Below are the code and all the weights of a small trained network. Each question names an input and a class and asks about switching units off, where a switched-off unit gives its printed mean instead of its output.

import numpy as np


def w(rows, s, z=0):
    codes = np.array(rows[::2]) - 128.0
    scale = np.full(codes.shape[1], s)
    scale[-1] = z or s
    return codes * scale


def f(y):
    return y / 2 * (1 + np.tanh(0.7978845608 * (y + 0.044715 * y**3)))


def log_softmax(a):
    a = a - a.max(-1, keepdims=True)
    return a - np.log(np.exp(a).sum(-1, keepdims=True))


def net(x, mask):
    res = np.array(x, float).reshape(1, 7) / 4 @ E
    y = f(res @ A[0][:, :-1].T + A[0][:, -1])
    res = res + np.where(mask, y, B[0][:, -1]) @ B[0][:, :-1]
    return log_softmax(res[-1] @ U[:, :-1].T + U[:, -1])


A, B = {}, {}
E = w([
[204,135,50,130,134,210,23,85,203],'x0',
[79,144,121,85,202,160,110,108,93],'x1',
[45,198,45,221,123,33,128,103,166],'x2',
[93,1,86,148,133,148,194,63,148],'x3',
[104,167,162,128,65,210,120,3,95],'x4',
[166,152,21,217,103,170,198,184,64],'x5',
[76,150,123,81,224,166,140,127,117],'x6',
],0.0079)
A[0] = w([
[164,195,157,129,130,132,83,162,117,139],'n1',
[115,134,191,88,98,83,140,39,146,118],'n2',
[53,116,172,133,117,101,166,177,100,118],'n3',
[114,141,148,121,158,139,117,221,171,163],'n4',
[85,9,60,99,135,97,116,174,159,153],'n5',
[93,103,164,138,129,93,172,131,34,104],'n6',
[101,84,122,147,125,168,111,53,128,206],'n7',
[102,132,102,162,113,184,130,204,73,99],'n8',
[68,145,119,149,137,93,104,138,194,114],'n9',
[209,104,140,114,189,105,117,186,116,135],'n10',
[138,144,103,151,131,153,153,150,90,112],'n11',
[151,96,167,114,105,181,103,162,62,91],'n12',
[164,226,139,95,112,107,78,200,109,136],'n13',
[76,89,174,122,134,124,67,161,171,104],'n14',
[141,110,154,124,75,86,110,119,134,169],'n15',
[131,150,121,186,128,165,145,172,77,92],'n16',
[170,147,74,113,136,141,111,120,115,101],'n17',
[150,132,46,79,140,145,99,120,199,94],'n18',
[142,71,112,141,144,98,133,222,167,167],'n19',
[97,45,151,94,76,174,137,58,98,167],'n20',
[103,145,91,143,145,201,107,156,101,254],'n21',
[117,131,172,97,134,91,117,113,191,121],'n22',
[164,62,128,91,139,121,78,175,86,116],'n23',
[125,130,87,173,166,66,94,105,134,124],'n24',
[89,165,70,146,82,80,114,69,92,126],'n25',
[169,126,103,205,139,160,181,96,94,176],'n26',
[110,53,101,168,110,153,116,138,170,174],'n27',
[69,111,214,78,157,156,76,90,117,144],'n28',
[130,93,175,129,102,184,149,130,99,153],'n29',
[157,106,101,155,173,147,99,105,159,83],'n30',
[183,146,127,163,163,146,80,83,124,120],'n31',
[82,80,96,154,148,156,165,123,144,165],'n32',
[187,106,164,124,127,164,124,105,104,117],'n33',
],0.011,0.0045)
B[0] = w([
[80,187,154,119,129,68,58,99,143,212],'n1',
[207,85,106,120,82,122,97,113,105,220],'n2',
[117,79,119,241,91,187,72,219,145,211],'n3',
[90,117,111,105,102,96,123,142,91,205],'n4',
[52,176,155,37,15,128,55,56,154,209],'n5',
[151,89,247,202,92,81,58,236,218,216],'n6',
[92,104,122,100,83,120,49,141,102,214],'n7',
[196,100,92,89,133,48,196,75,133,198],'n8',
[152,156,52,180,145,129,190,70,131,188],'n9',
[50,142,60,73,124,213,165,143,170,221],'n10',
[200,63,123,111,149,62,133,36,116,175],'n11',
[117,163,99,152,218,195,240,123,114,210],'n12',
[30,167,189,34,70,72,61,82,166,255],'n13',
[224,81,113,117,177,46,205,102,62,180],'n14',
[102,133,92,136,169,150,126,85,157,189],'n15',
[182,51,135,78,200,105,97,116,119,192],'n16',
[178,111,215,156,143,84,119,128,129,160],'n17',
[164,69,195,202,177,176,69,233,199,193],'n18',
[145,161,80,99,34,149,105,147,89,226],'n19',
[80,167,124,66,104,142,140,117,136,246],'n20',
[133,112,84,152,54,98,82,105,113,217],'n21',
[253,105,43,94,149,119,176,135,45,192],'n22',
[168,168,89,171,142,193,208,188,119,197],'n23',
[92,163,64,175,211,154,186,108,117,181],'n24',
[146,228,66,127,146,180,183,147,155,207],'n25',
[120,102,125,73,141,66,70,72,126,217],'n26',
[113,175,210,66,118,114,121,151,181,185],'n27',
[163,111,96,183,42,114,144,107,120,252],'n28',
[56,180,108,119,166,138,191,159,92,206],'n29',
[121,67,228,187,152,146,149,149,165,162],'n30',
[114,68,184,194,111,125,104,206,92,180],'n31',
[90,126,123,106,157,57,99,100,161,188],'n32',
[122,187,123,188,119,192,168,144,137,198],'n33',
],0.0054,0.0093)
U = w([
[121,140,129,92,113,123,112,139,111,253],'0',
[93,146,191,61,131,94,103,116,136,121],'1',
[165,81,211,203,154,120,105,196,147,106],'2',
[246,79,127,76,166,69,140,110,88,65],'3',
[119,186,99,147,170,169,196,142,132,48],'4',
],0.011,0.0052)

Each question gives the input, the list of numbers given to net, and the class t.
The units are the neurons (one row each of A and B). Each row of codes is followed by its name. A weight is (code - 128) times the scale printed after its matrix; where a second scale follows, it is the last column's (A, B and U).
mask holds one flag per neuron, in row order. A switched-off neuron (its flag False) gives its mean, the last column of its row in B, instead of its output. The means were averaged over made-up inputs and are rounded, as every weight is.
A unit's drop is (log p(t) with every unit on - log p(t) with that unit switched off) / (log p(t) with every unit on - log p(t) with every unit switched off).
The circuit of an input: a set's keep is (log p(t) with only the set's units on - log p(t) with every unit switched off) / (log p(t) with every unit on - log p(t) with every unit switched off). Starting from the 12 units with the biggest drops (on a tie, the unit counted first), units are removed one at a time, each time the one whose removal leaves the highest keep (on an exact tie, the one counted first), for as long as the keep stays at least 0.8.
units of the circuit, in order: the units of the circuit, biggest drop first
unit that matters most: the unit with the biggest drop
k most important neurons: the k neurons with the biggest drops, biggest first
drop of u: that unit's drop, to one decimal
input [-2,0,4,7,-6,2,-3], class 1: 3 most important neurons : (n5; n27; n32)
input [5,5,0,-6,-4,0,-8], class 1: 2 most important neurons : (n13; n1)
input [5,-3,6,1,-5,-2,5], class 4: 2 most important neurons : (n24; n9)
input [3,-2,-5,7,-6,6,0], class 1: units of the circuit, in order : (n5; n27)
input [-1,-3,4,7,5,-8,-2], class 3: units of the circuit, in order : (n2; n22)
input [1,-1,1,7,-6,6,8], class 1: units of the circuit, in order : (n5; n32)
input [-7,5,-3,-2,-6,6,3], class 2: units of the circuit, in order : (n6)
input [7,-7,-7,8,6,0,3], class 1: units of the circuit, in order : (n20; n27)
input [-7,-8,-6,-2,-8,-2,3], class 0: units of the circuit, in order : (n10; n19)
input [-3,-8,-6,6,-6,0,4], class 0: units of the circuit, in order : (n5; n19)
input [-4,-7,-3,2,-1,2,7], class 2: units of the circuit, in order : (n6; n3)
input [-6,-5,-4,6,-1,2,-3], class 1: 3 most important neurons : (n5; n20; n18)
input [-6,8,-5,2,-4,-2,-5], class 2: 3 most important neurons : (n6; n3; n13)
input [-3,3,8,8,4,5,-8], class 1: units of the circuit, in order : (n26; n27)
input [-7,0,7,-2,4,4,-4], class 2: units of the circuit, in order : (n6)
input [0,-6,-8,6,-8,-5,8], class 0: 2 most important neurons : (n5; n19)
input [-1,-5,1,6,-4,4,-2], class 1: 2 most important neurons : (n5; n27)
input [-2,5,-6,6,-3,2,1], class 1: 2 most important neurons : (n5; n32)
input [-7,5,4,-7,0,8,2], class 3: 3 most important neurons : (n8; n16; n11)
input [7,5,-4,-6,2,8,4], class 3: 2 most important neurons : (n8; n11)
input [-2,8,-8,-3,7,3,-1], class 4: units of the circuit, in order : (n12)
input [-1,6,0,-2,6,-7,-6], class 3: 2 most important neurons : (n2; n22)
input [-7,4,1,4,-1,8,-4], class 3: 3 most important neurons : (n8; n11; n26)
input [6,-5,-7,5,-5,2,-2], class 4: 2 most important neurons : (n23; n10)
input [0,-6,8,6,0,8,6], class 3: 3 most important neurons : (n26; n11; n16)
input [2,2,0,8,-5,1,-3], class 1: 2 most important neurons : (n5; n27)
input [6,-4,2,3,2,-8,-2], class 3: unit that matters most : n22
input [-4,1,4,2,-1,-1,7], class 2: drop of n3 : 0.3
input [-4,-1,-8,1,5,3,-4], class 4: drop of n12 : 0.2
input [-3,1,-5,-3,0,-8,0], class 3: drop of n14 : 0.1
